Each row has a name. After each piece below comes the name of the row it's from, unless a question asks for something else. Each question is about the rows just above it. Places in a row count from 0.

lelo: [ 1 -3 -5 -9  1 -3 20  5  1 14  2]
reto: [-14   1  -2   9   3  62   7  14  21 -29 -21]
Dotun: [  1   5 -18  -6 -15  -4  12 -14  17   4 -19]
tul: [  8   0   3   2  10  -8  -3 -16   7  -6   8]
gab: [-12   2   7  37  20  13  -1  11 -29 -12 -13]
palub: [  0  26  -1  12 106   2  15  -2  10  18   0]
puso: [-14   1  -2   9   3  62   9  -5  -4 -29   3]
Vinug: [  1   5 -18  -6 -15  10  71 -11 -23 -20 -16]
Mabe: [ 22 -32  -3  -8   6  11   5  64   7   9   3]
miki: [ -8  25   0   6  15  -4 -15   0  83 -30   0]
Begab: [-36   6 -15  -9   1  -8 -22  46  13  74 -27]
[-14   1  -2   9   3  62   7  14  21 -29 -21]  reto
Row and place of [71] in the named rows:  Vinug, 6
Row and place of [26] in the named rows:  palub, 1
The row with [  1   5 -18  -6 -15  -4  12 -14  17   4 -19] is  Dotun

munim: [  1  21  12 -15   0  -7  -4 -25  -9 -14  22 -15  14 -14  -4  -3 -10 -22
  14   7  13]
bop: [ -8  33 -23 -29   5 -21 -47  -1 -21  -8 -14   9  -6 -10  -6   3 -23   7
 -40   2  -7]
tudol: [  7  27 -11  -4   9 -18  20  11 -10   8   1 -15  -7 -47  -2   1  30 -11
  15  -3 -20]
Muf: [ 17  13   8   6  -6   6 -21  12  -7   4   9  -5 -16  -7   0   6   2   8
  -5  -6   0]
Modo: [  2 -30  15   3 -26  52 -23 -13  16   4  12 -35 -56 -19 -14   8 -16  41
  17  30 -25]
nuku: [ 17  11   8   6  -6   6 -21  12  -7   4   9  -5 -16  -7   0   6   2   8
  -5  -6   0]
fela: [  2 -30  15   3 -26  52  10 -13  16   4  12 -35 -56 -19 -14   8 -16  41
  17  30 -25]
romu: [-10   0  -3 -18  13  20   1  19  12  -2  -4  12  41 -69 -31   4  19 -18
  -8  18  25]
pok: [-12  -4 -20  -6 -18  11 -40 -10 -57 -47   7 -19 -15  19   2 -37 -18  -3
   5 -26  38]
bevup: [-35  28  -3  23 -46 -22  40 -48 -35 -30  18 -29   6 -16  28  -3   9  27
 -14 -15 -12]
Nik: [ 17  11   8   6  -6   6 -21  12  -7   4   9  -5 -16  -7   0   6  16 -53
  -6  -4  28]
kunif: [ 21   1  13   5 -11  17 -33  -5   6  22 -27 -17   8  35 -17  11 -16  -6
   2  12   9]
[  7  27 -11  -4   9 -18  20  11 -10   8   1 -15  -7 -47  -2   1  30 -11
  15  -3 -20]  tudol
[ 21   1  13   5 -11  17 -33  -5   6  22 -27 -17   8  35 -17  11 -16  -6
   2  12   9]  kunif

fero: [ 44 -56 -40 -25 -22  -8  29  31 -21   4  12 -21]
Gide: [-28 -38  45 -49  45  22  26  31 -21   4  -4 -21]
bobig: [ 44 -56 -40 -25 -22 -30  29  -3  23   0 -13 -20]
[-4] is at row and place  Gide, 10
Row and place of [-8] in the named rows:  fero, 5
Where in the named rows is [-3]?  bobig, 7

gisa: [-36 -27 -18 -77 -37  -6  56 -75 -21  74  29 -69 -32 -79  30  49 -12  59
  55  77   6 -88  -2  36  -2  37 -20  30  32  27  36]
Vetu: [-75  82  19  24  33 -15 -29   0  -7 -79  58  -6 -16  37 -17  31 -82 -23
 -23 -61  -9  82 -15   6  15 -38 -12  29 -68 -31  36]
Zatuk: [-39  49   0   5  26 -29  -2 -19  36 -29 105 -45   7 -21   2  12 -68 -59
 -44 -21 -35 -10  -8  38 -33  -9 -33  67 -12 -25  71]
medos: [-37  -2   5  15  11  -4   7  25 -20  -1 -19   0 -16  35   2  13 -29  10
  24  17  -1  13 -11   9   3   2  15  -7 -16   2  -8]
Where in the named rows is [25]?  medos, 7
[-17] is at row and place  Vetu, 14

taba: [  8  -9   9 -13  -1  10 -16  13 -12  -9  -1  -1  -3  -7  14 -32 -13 -19
   4   7   0  -3   1  16 -11  -3   4  -7   5  -1  -8   1  -5  -4 -12  -6
   4  -4  12  -1 -19 -10 -11   8  -6   3  -6   4 -11  -8 -14 -10 -34  15
   3 -15   6  -8]
kalu: [-11 -52 -36 -14 -17  24  -5 -48   4  41  13   3  -9 -50  -7  79  54  31
 -28   9  -8  22 -17 -15   1   9  15  28 -60  -8  -4  15 -25   0  32   0
 -20  51  -9  27   7  14  -8  -5 -13   1   0 -25 -17  21  32  33  42 -16
 -35 -10   2   6]
lifo: [ 17   2   7 -38   8 -14  18 -10   6  -3   5   4  18 -26  12  -7  -6  -2
   2  -3 -18  -6  12  -9   6   3  -1  -6  15 -22 -24 -12   6 -24  -4   8
 -18 -13  11   6 -14   8 -10 -29 -14  13  14   7 -14 -18   3 -10  -1  -2
   3 -13   6  -3]
Lep: [-19  12 -12   4  -9  -4  11 -27  16   1   1   0  10  -5 -17  13  11  13
 -11  -6  -1   5   6 -17  -1  -1   2   3   1  -5  -2  -7   7   3   7   8
 -10  11 -12   0  26   7   3 -15   7  -7   2 -12   1   6  25   1  21  -9
   3  20  -6  -1]
lutap: [ 29  -5  37 -17  76 -16  28   2  -5  32   9   8   9 -11  38  42  25  54
  27   5   0  -4  10  -2 -23   6  -2   3   4  -2   4  23  30 -14  39   6
   5  10  -7  17   5  35  -5   0 -13  -1   1  37  23   0  -5  14  59  14
   5  -7  19   1]
romab: [ 27  -6  17 -56  18   7 -41  -9  23 -46 -14  11  50 -42  41 -81 -35 -26
  36   9  -5  -3  46   2 -88  10  17 -55  35 -23 -29   5  43 -19 -45   9
  -6 -15  -4  -1   3 -41 -39 -24 -16 -57 -34  47 -23 -28  33 -84 -63   6
  38  10  -1 -14]
Vaf: [ -5  49  40 -31  28 -21  10  -4 -30 -13 -14 -12 -17 -23  22   2 -10  -3
  52 -13 -32   8  14  -9 -31  15 -29  12  57 -41   6   7  11 -48  -6 -16
 -13   3   4  -7 -23   5  -8 -21 -15  -1  -4  -4  12  25 -35   3  14  17
  42 -41  18  26]
nizom: [-26  -6  46 -76  40  -6  15 -13 -71  24   9 -24 -37 -72  12  13  21  19
  19 -10 -56   3 -11  13 -67 -11 -23  21  21 -10 -37  -5 -19 -78  29 -27
 -33   9  18  14 -53  29 -38 -32 -39  27  -3 -49  -4   1 -68  26  15  33
  11 -65  29  -5]
[  8  -9   9 -13  -1  10 -16  13 -12  -9  -1  -1  -3  -7  14 -32 -13 -19
   4   7   0  -3   1  16 -11  -3   4  -7   5  -1  -8   1  -5  -4 -12  -6
   4  -4  12  -1 -19 -10 -11   8  -6   3  -6   4 -11  -8 -14 -10 -34  15
   3 -15   6  -8]  taba
Where in the named rows is [59]?  lutap, 52
Which row holds [ -5  49  40 -31  28 -21  10  -4 -30 -13 -14 -12 -17 -23  22   2 -10  -3
  52 -13 -32   8  14  -9 -31  15 -29  12  57 -41   6   7  11 -48  -6 -16
 -13   3   4  -7 -23   5  -8 -21 -15  -1  -4  -4  12  25 -35   3  14  17
  42 -41  18  26]?  Vaf
[-11 -52 -36 -14 -17  24  -5 -48   4  41  13   3  -9 -50  -7  79  54  31
 -28   9  -8  22 -17 -15   1   9  15  28 -60  -8  -4  15 -25   0  32   0
 -20  51  -9  27   7  14  -8  -5 -13   1   0 -25 -17  21  32  33  42 -16
 -35 -10   2   6]  kalu
[ 27  -6  17 -56  18   7 -41  -9  23 -46 -14  11  50 -42  41 -81 -35 -26
  36   9  -5  -3  46   2 -88  10  17 -55  35 -23 -29   5  43 -19 -45   9
  -6 -15  -4  -1   3 -41 -39 -24 -16 -57 -34  47 -23 -28  33 -84 -63   6
  38  10  -1 -14] is in which row?  romab
[-26  -6  46 -76  40  -6  15 -13 -71  24   9 -24 -37 -72  12  13  21  19
  19 -10 -56   3 -11  13 -67 -11 -23  21  21 -10 -37  -5 -19 -78  29 -27
 -33   9  18  14 -53  29 -38 -32 -39  27  -3 -49  -4   1 -68  26  15  33
  11 -65  29  -5]  nizom

Gof: [-66  57  15  83]
Gofi: [-37 -35  84 -70]
pusum: [ -54 -105  -72  -36]
[-35] is at row and place  Gofi, 1
[-36] is at row and place  pusum, 3
Row and place of [-105] in the named rows:  pusum, 1
Where in the named rows is [57]?  Gof, 1
Where in the named rows is [84]?  Gofi, 2
Where in the named rows is [-66]?  Gof, 0

ruzum: [ 80 -80  49 -20]
tosud: [ 57  14  53 -25]
fer: [57 14 53 52]
[-20] is at row and place  ruzum, 3
[80] is at row and place  ruzum, 0
Where in the named rows is [52]?  fer, 3

